Below is a small trained network, with its code and all its weights. Each question gives an input and a target symbol and asks what happens when units are switched off, that is, made to give their printed mean instead of their output.

import numpy as np


def w(rows, s, z=0):
    codes = np.array(rows[::2]) - 128.0
    scale = np.full(codes.shape[1], s)
    scale[-1] = z or s
    return codes * scale


def norm(h):
    return h / np.sqrt((h * h).mean(-1, keepdims=True) + 1e-5)


def f(y):
    return np.maximum(y, 0)


def softmax(a):
    e = np.exp(a - a.max(-1, keepdims=True))
    return e / e.sum(-1, keepdims=True)


def log_softmax(a):
    a = a - a.max(-1, keepdims=True)
    return a - np.log(np.exp(a).sum(-1, keepdims=True))


def net(x, mask):
    ids = ['ΠΨΩαβγελ'.index(c) for c in x.split()]
    T = len(ids)
    res = E[ids] + P[:T]
    u = 0
    for l in range(3):
        q, k, v = (norm(res) @ M[l].T for M in (Q, K, V))
        z = softmax(np.where(np.tri(T) > 0, q @ k.T / 2**0.5, -1e9)) @ v
        res = res + np.where(mask[u], z, O[l][:, -1]) @ O[l][:, :-1]
        u += 1
        y = f(norm(res) @ A[l][:, :-1].T + A[l][:, -1])
        res = res + np.where(mask[u : u + 8], y, B[l][:, -1]) @ B[l][:, :-1]
        u += 8
    return log_softmax(norm(res)[-1] @ U[:, :-1].T + U[:, -1])


Q, K, V, O, A, B = {}, {}, {}, {}, {}, {}
E = w([
[72,122,90,121,84,187],'Π',
[153,81,117,177,199,203],'Ψ',
[163,146,101,100,52,135],'Ω',
[138,192,45,84,149,134],'α',
[75,142,169,19,134,136],'β',
[92,148,106,137,104,132],'γ',
[169,103,88,101,85,2],'ε',
[106,164,128,125,68,125],'λ',
],0.023)
P = w([
[171,115,234,185,163,108],'0',
[44,185,77,125,105,168],'1',
[71,146,82,110,95,166],'2',
[100,106,87,100,89,163],'3',
[111,91,80,93,105,156],'4',
[121,54,88,90,108,159],'5',
[136,40,73,71,114,169],'6',
[159,12,103,66,122,176],'7',
[157,2,107,53,142,177],'8',
[169,1,98,50,116,173],'9',
],0.0095)
Q[0] = w([
[106,111,28,116,4,181],'L0H0',
[152,51,81,58,165,119],'L0H0',
],0.012)
K[0] = w([
[172,48,66,2,236,104],'L0H0',
[214,147,195,123,246,88],'L0H0',
],0.0078)
V[0] = w([
[14,119,255,109,192,108],'L0H0',
[126,222,60,102,181,171],'L0H0',
],0.0071)
O[0] = w([
[75,40,158,106,184,70,50],'L0H0',
[97,186,9,119,251,147,251],'L0H0',
],0.011,0.0026)
A[0] = w([
[117,102,91,130,81,182,103],'L0N0',
[78,165,103,120,90,162,161],'L0N1',
[113,193,122,77,114,111,64],'L0N2',
[207,129,94,192,198,58,186],'L0N3',
[174,169,124,97,154,8,146],'L0N4',
[100,130,89,75,86,99,128],'L0N5',
[101,177,170,101,121,165,3],'L0N6',
[122,77,88,163,72,104,82],'L0N7',
],0.012,0.0048)
B[0] = w([
[148,171,116,116,119,6,224],'L0N0',
[114,27,49,132,101,136,251],'L0N1',
[41,100,82,174,193,140,181],'L0N2',
[47,87,137,178,4,254,163],'L0N3',
[57,197,85,153,9,191,163],'L0N4',
[87,34,82,68,197,176,255],'L0N5',
[79,70,66,135,132,86,139],'L0N6',
[84,89,80,98,112,113,178],'L0N7',
],0.0071,0.0077)
Q[1] = w([
[122,86,123,24,56,255],'L1H0',
[87,184,175,146,136,107],'L1H0',
],0.0057)
K[1] = w([
[62,90,254,183,87,149],'L1H0',
[28,74,84,59,116,68],'L1H0',
],0.0064)
V[1] = w([
[148,121,120,23,206,254],'L1H0',
[87,174,118,10,76,88],'L1H0',
],0.0088)
O[1] = w([
[183,98,94,106,155,136,18],'L1H0',
[101,148,148,2,152,163,247],'L1H0',
],0.021,0.0015)
A[1] = w([
[171,126,162,183,139,118,2],'L1N0',
[115,159,145,132,113,38,144],'L1N1',
[100,170,172,160,168,125,150],'L1N2',
[95,146,94,141,145,116,84],'L1N3',
[149,121,71,104,125,57,120],'L1N4',
[164,107,119,185,171,76,53],'L1N5',
[153,157,122,75,147,136,42],'L1N6',
[133,154,186,163,193,249,89],'L1N7',
],0.014,0.0039)
B[1] = w([
[161,244,170,80,57,112,138],'L1N0',
[119,110,56,82,177,183,150],'L1N1',
[182,93,147,166,174,206,136],'L1N2',
[149,124,157,167,75,189,196],'L1N3',
[75,66,127,152,127,169,253],'L1N4',
[163,93,130,11,158,132,164],'L1N5',
[157,131,88,105,138,121,181],'L1N6',
[22,67,53,189,66,107,150],'L1N7',
],0.011,0.0051)
Q[2] = w([
[179,223,197,180,133,10],'L2H0',
[117,161,21,205,134,3],'L2H0',
],0.007)
K[2] = w([
[140,153,1,111,196,131],'L2H0',
[135,156,142,109,130,122],'L2H0',
],0.016)
V[2] = w([
[2,68,52,150,82,28],'L2H0',
[178,187,85,104,66,50],'L2H0',
],0.0097)
O[2] = w([
[146,158,50,99,77,9,253],'L2H0',
[162,82,136,100,35,221,85],'L2H0',
],0.015,0.0057)
A[2] = w([
[125,86,146,113,101,230,98],'L2N0',
[102,91,109,106,134,139,79],'L2N1',
[189,158,185,162,98,129,110],'L2N2',
[129,89,118,187,122,119,252],'L2N3',
[134,133,191,165,89,56,141],'L2N4',
[134,129,160,114,120,138,164],'L2N5',
[167,102,136,107,95,151,48],'L2N6',
[75,140,250,119,100,121,125],'L2N7',
],0.019,0.0035)
B[2] = w([
[155,247,184,131,151,93,237],'L2N0',
[118,107,113,107,147,140,255],'L2N1',
[82,175,123,119,180,229,137],'L2N2',
[127,69,182,180,112,146,210],'L2N3',
[80,199,74,115,109,133,152],'L2N4',
[110,93,129,97,126,125,143],'L2N5',
[149,125,178,123,108,92,170],'L2N6',
[54,111,77,144,157,205,161],'L2N7',
],0.015,0.0073)
U = w([
[189,152,94,103,135,73,198],'Π',
[178,83,121,182,124,122,177],'Ψ',
[196,173,136,106,132,127,223],'Ω',
[203,163,2,116,154,190,32],'α',
[157,73,141,50,188,104,163],'β',
[131,188,118,172,181,45,91],'γ',
[118,116,88,76,5,137,3],'ε',
[61,139,92,144,119,171,201],'λ',
],0.0076,0.0043)

Each question gives the input, a string of symbols that net reads in full, and the target symbol t.
The units are the heads (2 rows each of Q, K, V and O) and the neurons (one row each of A and B). Each row of codes is followed by its name. A weight is (code - 128) times the scale printed after its matrix; where a second scale follows, it is the last column's (O, A, B and U).
mask holds one flag per unit, layer by layer, with each layer's heads first. A switched-off unit (its flag False) gives its mean, the last column of its rows in O or B, instead of its output. The means were averaged over made-up inputs and are rounded, as every weight is.
A unit's drop is (log p(t) with every unit on - log p(t) with that unit switched off) / (log p(t) with every unit on - log p(t) with every unit switched off).
The circuit of an input: a set's keep is (log p(t) with only the set's units on - log p(t) with every unit switched off) / (log p(t) with every unit on - log p(t) with every unit switched off). Starting from the 12 units with the biggest drops (on a tie, the unit counted first), units are removed one at a time, each time the one whose removal leaves the highest keep (on an exact tie, the one counted first), for as long as the keep stays at least 0.8.
units of the circuit, in order: the units of the circuit, biggest drop first
unit that matters most: the unit with the biggest drop
k most important neurons: the k neurons with the biggest drops, biggest first
top k neurons in layer l: the k neurons of layer l with the biggest drops, biggest first
drop of u: that unit's drop, to one decimal
input Ω Π Π β α α Π Ψ Ψ Ψ, target Ω: unit that matters most -> L2H0
input Ψ Ω Ψ λ γ α Ω Π, target Ψ: units of the circuit, in order -> (L1H0 L2N3)
input Ω γ Ω Ω β Ψ Ω γ, target Ω: units of the circuit, in order -> (L2H0 L2N0 L0H0)
input Ψ λ λ, target Ψ: units of the circuit, in order -> (L1H0 L2N3 L0N1)
input β γ γ Π, target β: units of the circuit, in order -> (L0H0 L1H0)
input ε Ω γ Ω β λ ε, target ε: units of the circuit, in order -> (L0N4 L0H0)
input α α β Ω Π, target α: units of the circuit, in order -> (L0H0 L1H0)
input Ω β γ β γ ε ε Ψ Ω λ, target Ω: units of the circuit, in order -> (L2H0 L0H0 L2N0)
input Ψ Ω β α Ω λ γ Π, target Ψ: units of the circuit, in order -> (L1H0 L2N3 L0N5)
input Ψ λ λ γ, target Ψ: units of the circuit, in order -> (L1H0 L2N3 L0N1)
input β λ Π Ω Ψ, target Ψ: 3 most important neurons -> (L2N3 L0N5 L0N3)
input Ψ Ψ γ Ψ γ Π Ω γ λ, target Ψ: units of the circuit, in order -> (L1H0 L2N3)
input Ψ λ α λ Ω Ψ, target Ψ: 2 most important neurons -> (L2N3 L1N5)
input β γ γ Ω β Π λ λ β γ, target β: unit that matters most -> L1H0
input Ψ γ β Ω γ α Ω Ω, target Ψ: top 2 neurons in layer 0 -> (L0N5 L0N1)
input β ε β γ γ β γ β γ γ, target β: drop of L1H0 -> 0.3
input α Ψ Ω α γ Ω Π Ω λ, target α: drop of L2H0 -> 0.0
input α λ γ, target α: drop of L0H0 -> 0.9
input Ω Ω Π α λ γ α λ Ω, target Ω: top 2 neurons in layer 2 -> (L2N0 L2N6)
input ε α Π γ ε Ψ Ω ε, target ε: unit that matters most -> L0N4
